Below is a small trained network, with its code and all its weights. Each question gives an input and a target symbol and asks what happens when units are switched off, that is, made to give their printed mean instead of their output.

import numpy as np


def w(rows, s, z=0):
    codes = np.array(rows[::2]) - 128.0
    scale = np.full(codes.shape[1], s)
    scale[-1] = z or s
    return codes * scale


def norm(h):
    return h / np.sqrt((h * h).mean(-1, keepdims=True) + 1e-5)


def f(y):
    return y / 2 * (1 + np.tanh(0.7978845608 * (y + 0.044715 * y**3)))


def softmax(a):
    e = np.exp(a - a.max(-1, keepdims=True))
    return e / e.sum(-1, keepdims=True)


def log_softmax(a):
    a = a - a.max(-1, keepdims=True)
    return a - np.log(np.exp(a).sum(-1, keepdims=True))


def net(x, mask):
    ids = ['αγελξσψ'.index(c) for c in x.split()]
    T = len(ids)
    res = E[ids] + P[:T]
    u = 0
    for l in range(3):
        r = norm(res)
        for j in range(2):
            rows = slice(2 * j, 2 * j + 2)
            q, k, v = (r @ M[l][rows].T for M in (Q, K, V))
            z = softmax(np.where(np.tri(T) > 0, q @ k.T / 2**0.5, -1e9)) @ v
            o = O[l][rows]
            res = res + np.where(mask[u + j], z, o[:, -1]) @ o[:, :-1]
        u += 2
        y = f(norm(res) @ A[l][:, :-1].T + A[l][:, -1])
        res = res + np.where(mask[u : u + 8], y, B[l][:, -1]) @ B[l][:, :-1]
        u += 8
    return log_softmax(norm(res)[-1] @ U[:, :-1].T + U[:, -1])


Q, K, V, O, A, B = {}, {}, {}, {}, {}, {}
E = w([
[192,121,196],'α',
[57,103,46],'γ',
[162,170,161],'ε',
[116,97,255],'λ',
[185,145,113],'ξ',
[166,169,143],'σ',
[209,128,139],'ψ',
],0.0035)
P = w([
[131,154,253],'0',
[149,147,208],'1',
[142,142,166],'2',
[126,132,137],'3',
[114,120,116],'4',
[102,113,100],'5',
[84,120,98],'6',
],0.0023)
Q[0] = w([
[106,153,162],'0.h1',
[40,68,130],'0.h1',
[215,138,69],'0.h2',
[173,61,3],'0.h2',
],0.0066)
K[0] = w([
[53,124,177],'0.h1',
[180,176,239],'0.h1',
[55,138,74],'0.h2',
[3,10,84],'0.h2',
],0.005)
V[0] = w([
[64,98,181],'0.h1',
[89,254,157],'0.h1',
[111,128,174],'0.h2',
[45,190,87],'0.h2',
],0.0048)
O[0] = w([
[61,84,45,131],'0.h1',
[251,46,58,205],'0.h1',
[108,148,38,186],'0.h2',
[255,36,119,6],'0.h2',
],0.0031,0.002)
A[0] = w([
[152,99,122,143],'0.n1',
[112,130,135,41],'0.n2',
[76,82,76,9],'0.n3',
[140,107,126,48],'0.n4',
[144,138,129,84],'0.n5',
[137,148,121,154],'0.n6',
[127,126,125,155],'0.n7',
[116,2,143,4],'0.n8',
],0.0062,0.0015)
B[0] = w([
[204,243,204,134],'0.n1',
[207,99,20,9],'0.n2',
[245,6,57,5],'0.n3',
[212,205,97,2],'0.n4',
[84,146,132,143],'0.n5',
[32,104,181,252],'0.n6',
[125,124,142,154],'0.n7',
[9,126,180,50],'0.n8',
],0.0014,0.00051)
Q[1] = w([
[135,98,162],'1.h1',
[53,77,229],'1.h1',
[108,254,140],'1.h2',
[133,225,251],'1.h2',
],0.0066)
K[1] = w([
[162,83,119],'1.h1',
[106,3,71],'1.h1',
[33,61,51],'1.h2',
[9,209,33],'1.h2',
],0.0066)
V[1] = w([
[141,139,254],'1.h1',
[115,141,184],'1.h1',
[188,75,159],'1.h2',
[179,163,84],'1.h2',
],0.0042)
O[1] = w([
[120,168,1,251],'1.h1',
[136,143,73,181],'1.h1',
[4,126,67,134],'1.h2',
[115,164,190,133],'1.h2',
],0.0034,0.003)
A[1] = w([
[194,110,141,172],'1.n1',
[130,129,120,112],'1.n2',
[193,101,77,254],'1.n3',
[67,66,78,118],'1.n4',
[133,149,206,121],'1.n5',
[105,3,187,24],'1.n6',
[139,130,128,118],'1.n7',
[96,150,201,159],'1.n8',
],0.0052,0.0021)
B[1] = w([
[140,82,142,145],'1.n1',
[122,118,119,126],'1.n2',
[147,4,166,251],'1.n3',
[163,161,191,128],'1.n4',
[163,144,140,124],'1.n5',
[77,71,72,107],'1.n6',
[123,117,122,126],'1.n7',
[186,159,167,145],'1.n8',
],0.0037,0.002)
Q[2] = w([
[40,18,254],'2.h1',
[8,85,192],'2.h1',
[104,21,204],'2.h2',
[93,35,169],'2.h2',
],0.0057)
K[2] = w([
[170,254,138],'2.h1',
[116,205,118],'2.h1',
[154,82,84],'2.h2',
[140,101,98],'2.h2',
],0.0087)
V[2] = w([
[136,138,208],'2.h1',
[111,5,109],'2.h1',
[90,166,173],'2.h2',
[74,95,125],'2.h2',
],0.0032)
O[2] = w([
[104,97,37,34],'2.h1',
[135,255,70,5],'2.h1',
[38,105,224,112],'2.h2',
[162,98,174,63],'2.h2',
],0.0026,0.0013)
A[2] = w([
[36,222,105,60],'2.n1',
[108,116,90,250],'2.n2',
[70,101,209,62],'2.n3',
[180,99,106,88],'2.n4',
[141,159,179,75],'2.n5',
[118,144,94,133],'2.n6',
[35,2,45,61],'2.n7',
[170,199,140,84],'2.n8',
],0.0051,0.0019)
B[2] = w([
[114,152,53,175],'2.n1',
[80,49,129,251],'2.n2',
[214,76,101,99],'2.n3',
[162,106,111,172],'2.n4',
[178,151,133,118],'2.n5',
[99,99,142,160],'2.n6',
[56,163,254,207],'2.n7',
[113,144,206,215],'2.n8',
],0.0042,0.0012)
U = w([
[62,145,2,193],'α',
[144,73,214,3],'γ',
[201,47,46,107],'ε',
[8,58,180,199],'λ',
[195,209,248,186],'ξ',
[217,73,98,61],'σ',
[94,226,99,115],'ψ',
],0.0078,0.0014)

Each question gives the input, a string of symbols that net reads in full, and the target symbol t.
The units are the heads (2 rows each of Q, K, V and O) and the neurons (one row each of A and B). Each row of codes is followed by its name. A weight is (code - 128) times the scale printed after its matrix; where a second scale follows, it is the last column's (O, A, B and U).
mask holds one flag per unit, layer by layer, with each layer's heads first. A switched-off unit (its flag False) gives its mean, the last column of its rows in O or B, instead of its output. The means were averaged over made-up inputs and are rounded, as every weight is.
A unit's drop is (log p(t) with every unit on - log p(t) with that unit switched off) / (log p(t) with every unit on - log p(t) with every unit switched off).
The circuit of an input: a set's keep is (log p(t) with only the set's units on - log p(t) with every unit switched off) / (log p(t) with every unit on - log p(t) with every unit switched off). Starting from the 12 units with the biggest drops (on a tie, the unit counted first), units are removed one at a time, each time the one whose removal leaves the highest keep (on an exact tie, the one counted first), for as long as the keep stays at least 0.8.
units of the circuit, in order: the units of the circuit, biggest drop first
heads that matter: for each layer, one digit per head in row order, 1 if its drop is at least 0.15 and else 0, layers parted by /
input λ ξ ε ξ ψ, target ξ: units of the circuit, in order => (0.h1)
input ψ γ λ σ, target α: heads that matter => 01 / 00 / 00
input ψ ξ ψ λ ε σ, target ε: heads that matter => 11 / 11 / 00
input ψ ψ ψ, target ψ: units of the circuit, in order => (0.h2; 1.h1)
input λ σ ξ σ λ, target ξ: units of the circuit, in order => (1.n8; 1.n3)
input α ε α, target ε: units of the circuit, in order => (2.n7; 1.h1)
input σ ξ λ α, target λ: heads that matter => 00 / 01 / 00
input ξ ψ ξ α α α λ, target α: heads that matter => 00 / 10 / 00
input λ ξ ξ, target ξ: heads that matter => 01 / 11 / 01
input λ ε ε, target ε: units of the circuit, in order => (0.h1; 2.n7)
input λ ξ σ λ ξ, target λ: heads that matter => 00 / 00 / 01
input λ ψ ξ α α ψ, target α: heads that matter => 10 / 00 / 00
input ξ ψ ξ α ξ σ, target ξ: heads that matter => 01 / 01 / 10
input λ ξ ψ ξ ξ σ, target ξ: units of the circuit, in order => (1.h2)
input ψ ψ α, target ψ: units of the circuit, in order => (1.h1; 0.h2)
input γ λ σ, target α: heads that matter => 01 / 00 / 10
input α σ σ ε, target σ: heads that matter => 10 / 00 / 00
input λ α ξ, target α: units of the circuit, in order => (1.h2; 1.n8)
input ξ σ α, target σ: units of the circuit, in order => (2.n7; 1.h1)
input ε σ λ σ ξ ε, target ξ: units of the circuit, in order => (1.h2)
